Below is a small trained network, with its code and all its weights. Each question gives an input and a class and asks what happens when units are switched off, that is, made to give their printed mean instead of their output.

import numpy as np


def w(rows, s, z=0):
    codes = np.array(rows[::2]) - 128.0
    scale = np.full(codes.shape[1], s)
    scale[-1] = z or s
    return codes * scale


def f(y):
    return np.maximum(y, 0)


def log_softmax(a):
    a = a - a.max(-1, keepdims=True)
    return a - np.log(np.exp(a).sum(-1, keepdims=True))


def net(x, mask):
    res = np.array(x, float).reshape(1, 2) / 4 @ E
    y = f(res @ A[0][:, :-1].T + A[0][:, -1])
    res = res + np.where(mask, y, B[0][:, -1]) @ B[0][:, :-1]
    return log_softmax(res[-1] @ U[:, :-1].T + U[:, -1])


A, B = {}, {}
E = w([
[86,183,148,170,34,120,46],'x0',
[177,140,81,74,114,8,92],'x1',
],0.013)
A[0] = w([
[142,58,91,126,254,111,204,160],'N0',
[92,109,235,183,136,203,188,177],'N1',
[32,162,150,206,69,116,51,110],'N2',
[128,141,204,109,116,233,141,71],'N3',
[145,34,113,72,220,149,199,83],'N4',
[190,132,53,33,122,55,57,138],'N5',
[89,70,160,168,174,144,91,254],'N6',
[59,84,237,140,146,167,136,75],'N7',
],0.008,0.01)
B[0] = w([
[149,172,157,205,122,107,105,252],'N0',
[148,115,158,124,90,82,199,241],'N1',
[169,97,121,200,98,76,67,225],'N2',
[11,48,176,97,102,34,126,173],'N3',
[101,69,87,190,107,55,42,219],'N4',
[151,77,205,86,60,85,206,242],'N5',
[221,221,131,103,98,169,165,232],'N6',
[14,70,186,114,81,37,162,172],'N7',
],0.011,0.012)
U = w([
[92,38,186,36,96,101,193,57],'0',
[127,93,115,230,115,112,3,98],'1',
[203,241,131,74,113,182,183,254],'2',
[89,68,74,84,184,238,76,89],'3',
[72,71,41,92,169,201,109,98],'4',
[40,137,63,63,203,177,82,91],'5',
[50,114,89,59,235,134,50,97],'6',
[16,109,16,72,207,166,59,102],'7',
],0.011,0.012)

Each question gives the input, the list of numbers given to net, and the class t.
The units are the neurons (one row each of A and B). Each row of codes is followed by its name. A weight is (code - 128) times the scale printed after its matrix; where a second scale follows, it is the last column's (A, B and U).
mask holds one flag per neuron, in row order. A switched-off neuron (its flag False) gives its mean, the last column of its row in B, instead of its output. The means were averaged over made-up inputs and are rounded, as every weight is.
A unit's drop is (log p(t) with every unit on - log p(t) with that unit switched off) / (log p(t) with every unit on - log p(t) with every unit switched off).
The circuit of an input: a set's keep is (log p(t) with only the set's units on - log p(t) with every unit switched off) / (log p(t) with every unit on - log p(t) with every unit switched off). Starting from all 8 units, units are removed one at a time, each time the one whose removal leaves the highest keep (on an exact tie, the one counted first), for as long as the keep stays at least 0.8.
circuit, biggest first: the units of the circuit, biggest drop first
top k neurons: the k neurons with the biggest drops, biggest first
drop when u is switched off: that unit's drop, to one decimal
input [-3,2], class 2: circuit, biggest first : (N3 N7)
input [-8,6], class 1: circuit, biggest first : (N4)
input [-5,-3], class 1: top 3 neurons : (N4 N5 N0)
input [3,6], class 0: top 2 neurons : (N5 N6)
input [-2,-3], class 2: top 3 neurons : (N5 N6 N2)
input [2,2], class 2: top 3 neurons : (N4 N3 N7)
input [1,3], class 2: top 3 neurons : (N3 N7 N4)
input [4,4], class 0: top 3 neurons : (N5 N0 N4)
input [-7,-5], class 1: top 2 neurons : (N4 N0)
input [2,5], class 0: top 3 neurons : (N5 N6 N0)
input [7,7], class 0: top 3 neurons : (N5 N0 N4)
input [2,8], class 0: drop when N5 is switched off : 0.3
input [-7,-2], class 1: drop when N4 is switched off : 0.8
input [5,6], class 0: circuit, biggest first : (N5)
input [-1,-2], class 2: drop when N2 is switched off : 0.0
